Below is a small trained network, with its code and all its weights. Each question gives an input and a target symbol and asks what happens when units are switched off, that is, made to give their printed mean instead of their output.

import numpy as np


def w(rows, s, z=0):
    codes = np.array(rows[::2]) - 128.0
    scale = np.full(codes.shape[1], s)
    scale[-1] = z or s
    return codes * scale


def norm(h):
    return h / np.sqrt((h * h).mean(-1, keepdims=True) + 1e-5)


def f(y):
    return np.maximum(y, 0)


def softmax(a):
    e = np.exp(a - a.max(-1, keepdims=True))
    return e / e.sum(-1, keepdims=True)


def log_softmax(a):
    a = a - a.max(-1, keepdims=True)
    return a - np.log(np.exp(a).sum(-1, keepdims=True))


def net(x, mask):
    ids = ['βεζηθλμξπστφψ'.index(c) for c in x.split()]
    T = len(ids)
    res = E[ids] + P[:T]
    r = norm(res)
    for j in range(3):
        rows = slice(2 * j, 2 * j + 2)
        q, k, v = (r @ M[0][rows].T for M in (Q, K, V))
        z = softmax(np.where(np.tri(T) > 0, q @ k.T / 2**0.5, -1e9)) @ v
        o = O[0][rows]
        res = res + np.where(mask[j], z, o[:, -1]) @ o[:, :-1]
    y = f(norm(res) @ A[0][:, :-1].T + A[0][:, -1])
    res = res + np.where(mask[3:11], y, B[0][:, -1]) @ B[0][:, :-1]
    return log_softmax(norm(res)[-1] @ U[:, :-1].T + U[:, -1])


Q, K, V, O, A, B = {}, {}, {}, {}, {}, {}
E = w([
[168,149,120,116],'β',
[112,147,152,82],'ε',
[49,141,109,135],'ζ',
[133,109,100,158],'η',
[121,114,199,103],'θ',
[123,171,136,151],'λ',
[180,127,77,159],'μ',
[74,90,115,64],'ξ',
[158,68,136,129],'π',
[87,236,181,85],'σ',
[138,77,49,4],'τ',
[91,50,152,107],'φ',
[162,135,76,163],'ψ',
],0.02)
P = w([
[218,46,2,128],'0',
[198,67,16,100],'1',
[194,100,45,90],'2',
[187,146,89,88],'3',
[157,146,77,79],'4',
[139,164,90,72],'5',
[123,164,87,66],'6',
[106,160,90,69],'7',
],0.0067)
Q[0] = w([
[113,142,240,224],'h1',
[191,75,191,175],'h1',
[205,253,118,198],'h2',
[193,158,87,206],'h2',
[211,108,84,47],'h3',
[26,110,128,135],'h3',
],0.0075)
K[0] = w([
[168,128,202,46],'h1',
[152,31,238,236],'h1',
[254,72,101,101],'h2',
[212,234,180,90],'h2',
[143,59,172,25],'h3',
[99,62,92,110],'h3',
],0.0073)
V[0] = w([
[134,104,196,147],'h1',
[138,54,148,157],'h1',
[11,138,144,198],'h2',
[90,148,97,118],'h2',
[118,122,132,106],'h3',
[194,81,82,80],'h3',
],0.011)
O[0] = w([
[136,207,68,75,15],'h1',
[87,254,158,100,106],'h1',
[101,236,133,90,148],'h2',
[221,161,120,116,203],'h2',
[153,151,211,144,144],'h3',
[185,129,188,161,254],'h3',
],0.0067,0.0066)
A[0] = w([
[128,98,105,233,121],'n1',
[114,47,98,127,125],'n2',
[227,154,162,158,149],'n3',
[69,93,163,174,143],'n4',
[107,62,210,107,154],'n5',
[93,116,90,117,186],'n6',
[170,115,92,255,252],'n7',
[182,126,110,180,170],'n8',
],0.014,0.0032)
B[0] = w([
[1,52,74,142,207],'n1',
[104,190,136,137,217],'n2',
[63,147,116,200,241],'n3',
[195,128,100,126,180],'n4',
[64,120,230,100,213],'n5',
[203,95,195,149,208],'n6',
[47,84,159,167,253],'n7',
[104,76,144,239,206],'n8',
],0.0076,0.0067)
U = w([
[35,33,114,233,176],'β',
[220,104,206,255,148],'ε',
[119,252,199,167,168],'ζ',
[7,244,79,123,134],'η',
[101,128,143,113,97],'θ',
[166,34,141,107,98],'λ',
[118,122,126,113,85],'μ',
[101,136,131,118,75],'ξ',
[90,54,240,17,65],'π',
[168,120,112,38,254],'σ',
[110,136,149,126,77],'τ',
[125,128,120,120,95],'φ',
[111,136,134,129,56],'ψ',
],0.008,0.0043)

Each question gives the input, a string of symbols that net reads in full, and the target symbol t.
The units are the heads (2 rows each of Q, K, V and O) and the neurons (one row each of A and B). Each row of codes is followed by its name. A weight is (code - 128) times the scale printed after its matrix; where a second scale follows, it is the last column's (O, A, B and U).
mask holds one flag per unit, heads first, then neurons. A switched-off unit (its flag False) gives its mean, the last column of its rows in O or B, instead of its output. The means were averaged over made-up inputs and are rounded, as every weight is.
A unit's drop is (log p(t) with every unit on - log p(t) with that unit switched off) / (log p(t) with every unit on - log p(t) with every unit switched off).
The circuit of an input: a set's keep is (log p(t) with only the set's units on - log p(t) with every unit switched off) / (log p(t) with every unit on - log p(t) with every unit switched off). Starting from all 11 units, units are removed one at a time, each time the one whose removal leaves the highest keep (on an exact tie, the one counted first), for as long as the keep stays at least 0.8.
circuit, biggest first: the units of the circuit, biggest drop first
most important unit: the unit with the biggest drop
which heads matter: for each layer, one digit per head in row order, 1 if its drop is at least 0.15 and else 0, layers parted by /
drop of u: that unit's drop, to one decimal
input ζ ξ π ζ θ, target ζ: circuit, biggest first	h2; h1
input π ζ τ β, target β: circuit, biggest first	h2; n1
input ζ ζ σ ζ ζ ζ, target η: circuit, biggest first	h2; h3
input ζ π ζ θ, target ζ: most important unit	h1
input τ π π ζ ζ ζ π, target ζ: circuit, biggest first	h2; h1
input τ θ ζ π ζ π ζ ζ, target η: circuit, biggest first	h2; n7
input ζ π π ξ ζ, target ε: which heads matter	110
input σ μ β ζ μ ζ ζ, target ζ: circuit, biggest first	h2; n1; n7
input τ ζ σ ζ, target ε: which heads matter	111
input θ ζ ψ ξ ζ ζ, target ζ: drop of n7	0.7
input π π τ ζ ζ π, target ζ: drop of n1	0.1
input τ σ ξ, target π: drop of h2	0.0
input τ η φ, target π: drop of h1	0.4
input π π σ π ζ π θ σ, target π: most important unit	h2
input π η τ σ ζ μ ξ φ, target π: which heads matter	000
input π ζ ξ, target π: which heads matter	000
input ε ζ ζ λ, target β: which heads matter	000
